Here is a tiny trained network, its code and every weight. The questions are about switching its units off for an input and a class, where a switched-off unit gives its printed mean instead of its output.

import numpy as np


def w(rows, s, z=0):
    codes = np.array(rows[::2]) - 128.0
    scale = np.full(codes.shape[1], s)
    scale[-1] = z or s
    return codes * scale


def f(y):
    return np.maximum(y, 0)


def log_softmax(a):
    a = a - a.max(-1, keepdims=True)
    return a - np.log(np.exp(a).sum(-1, keepdims=True))


def net(x, mask):
    res = np.array(x, float).reshape(1, 3) / 4 @ E
    y = f(res @ A[0][:, :-1].T + A[0][:, -1])
    res = res + np.where(mask, y, B[0][:, -1]) @ B[0][:, :-1]
    return log_softmax(res[-1] @ U[:, :-1].T + U[:, -1])


A, B = {}, {}
E = w([
[133,239,156,224,77,246],'x0',
[222,5,209,198,182,154],'x1',
[139,21,18,159,38,144],'x2',
],0.011)
A[0] = w([
[147,170,148,218,69,204,106],'n0',
[157,107,111,180,160,123,97],'n1',
[132,62,91,24,198,127,85],'n2',
[140,163,147,184,137,151,50],'n3',
[156,179,160,126,175,114,17],'n4',
[204,71,178,161,171,161,184],'n5',
[154,86,51,189,87,129,12],'n6',
[160,156,130,181,108,134,71],'n7',
[52,171,64,79,88,140,152],'n8',
[185,95,157,209,175,113,120],'n9',
[142,167,120,176,117,188,88],'n10',
[143,160,146,177,90,202,87],'n11',
[198,84,177,150,143,162,110],'n12',
[115,64,129,101,184,37,67],'n13',
[141,222,161,94,213,108,1],'n14',
[150,65,57,149,60,169,32],'n15',
[56,190,96,72,113,131,149],'n16',
[116,172,244,128,251,117,41],'n17',
[112,78,124,93,138,65,97],'n18',
],0.014,0.004)
B[0] = w([
[187,200,205,153,214,77,232],'n0',
[110,122,118,189,94,134,162],'n1',
[179,191,232,141,190,68,220],'n2',
[146,175,219,123,111,133,174],'n3',
[154,69,126,109,103,134,178],'n4',
[6,161,76,199,65,95,229],'n5',
[170,1,86,32,134,190,187],'n6',
[124,151,168,87,185,84,165],'n7',
[65,133,49,185,55,112,237],'n8',
[43,149,46,120,101,85,206],'n9',
[158,137,144,128,169,74,192],'n10',
[172,159,168,122,161,52,204],'n11',
[21,155,59,160,80,132,203],'n12',
[167,176,174,138,170,66,226],'n13',
[127,70,150,89,110,182,227],'n14',
[169,31,158,36,120,245,200],'n15',
[53,144,53,178,75,122,238],'n16',
[170,10,120,46,127,231,251],'n17',
[166,194,167,146,152,101,199],'n18',
],0.01,0.019)
U = w([
[10,182,83,178,97,121,150],'0',
[237,216,186,158,183,75,242],'1',
[196,53,133,105,129,237,3],'2',
],0.013,0.00057)

Each question gives the input, the list of numbers given to net, and the class t.
The units are the neurons (one row each of A and B). Each row of codes is followed by its name. A weight is (code - 128) times the scale printed after its matrix; where a second scale follows, it is the last column's (A, B and U).
mask holds one flag per neuron, in row order. A switched-off neuron (its flag False) gives its mean, the last column of its row in B, instead of its output. The means were averaged over made-up inputs and are rounded, as every weight is.
A unit's drop is (log p(t) with every unit on - log p(t) with that unit switched off) / (log p(t) with every unit on - log p(t) with every unit switched off).
The circuit of an input: a set's keep is (log p(t) with only the set's units on - log p(t) with every unit switched off) / (log p(t) with every unit on - log p(t) with every unit switched off). Starting from the 12 units with the biggest drops (on a tie, the unit counted first), units are removed one at a time, each time the one whose removal leaves the highest keep (on an exact tie, the one counted first), for as long as the keep stays at least 0.8.
circuit, biggest first: the units of the circuit, biggest drop first
unit that matters most: the unit with the biggest drop
top k neurons: the k neurons with the biggest drops, biggest first
drop when u is switched off: that unit's drop, to one decimal
input [-1,6,-6], class 0: unit that matters most -> n5
input [0,-6,-7], class 2: top 3 neurons -> [n17, n14, n5]
input [-2,4,-4], class 0: top 2 neurons -> [n5, n15]
input [6,6,2], class 0: top 2 neurons -> [n5, n12]
input [2,7,6], class 0: top 3 neurons -> [n5, n12, n9]
input [-7,-6,3], class 1: top 2 neurons -> [n2, n5]
input [4,3,0], class 1: top 3 neurons -> [n0, n16, n8]
input [5,-5,6], class 2: top 2 neurons -> [n15, n6]
input [3,1,-4], class 2: top 3 neurons -> [n17, n2, n13]
input [6,6,6], class 0: top 4 neurons -> [n5, n12, n9, n17]
input [5,-7,8], class 2: top 3 neurons -> [n15, n6, n5]
input [1,0,2], class 2: top 2 neurons -> [n2, n13]
input [-8,8,2], class 0: top 4 neurons -> [n5, n12, n9, n0]
input [-1,3,-7], class 2: circuit, biggest first -> [n17]
input [-6,4,4], class 1: drop when n2 is switched off -> 0.6
input [0,2,-4], class 2: drop when n17 is switched off -> 0.2
input [5,3,3], class 1: drop when n0 is switched off -> 0.5
input [8,5,1], class 1: drop when n0 is switched off -> 5.9
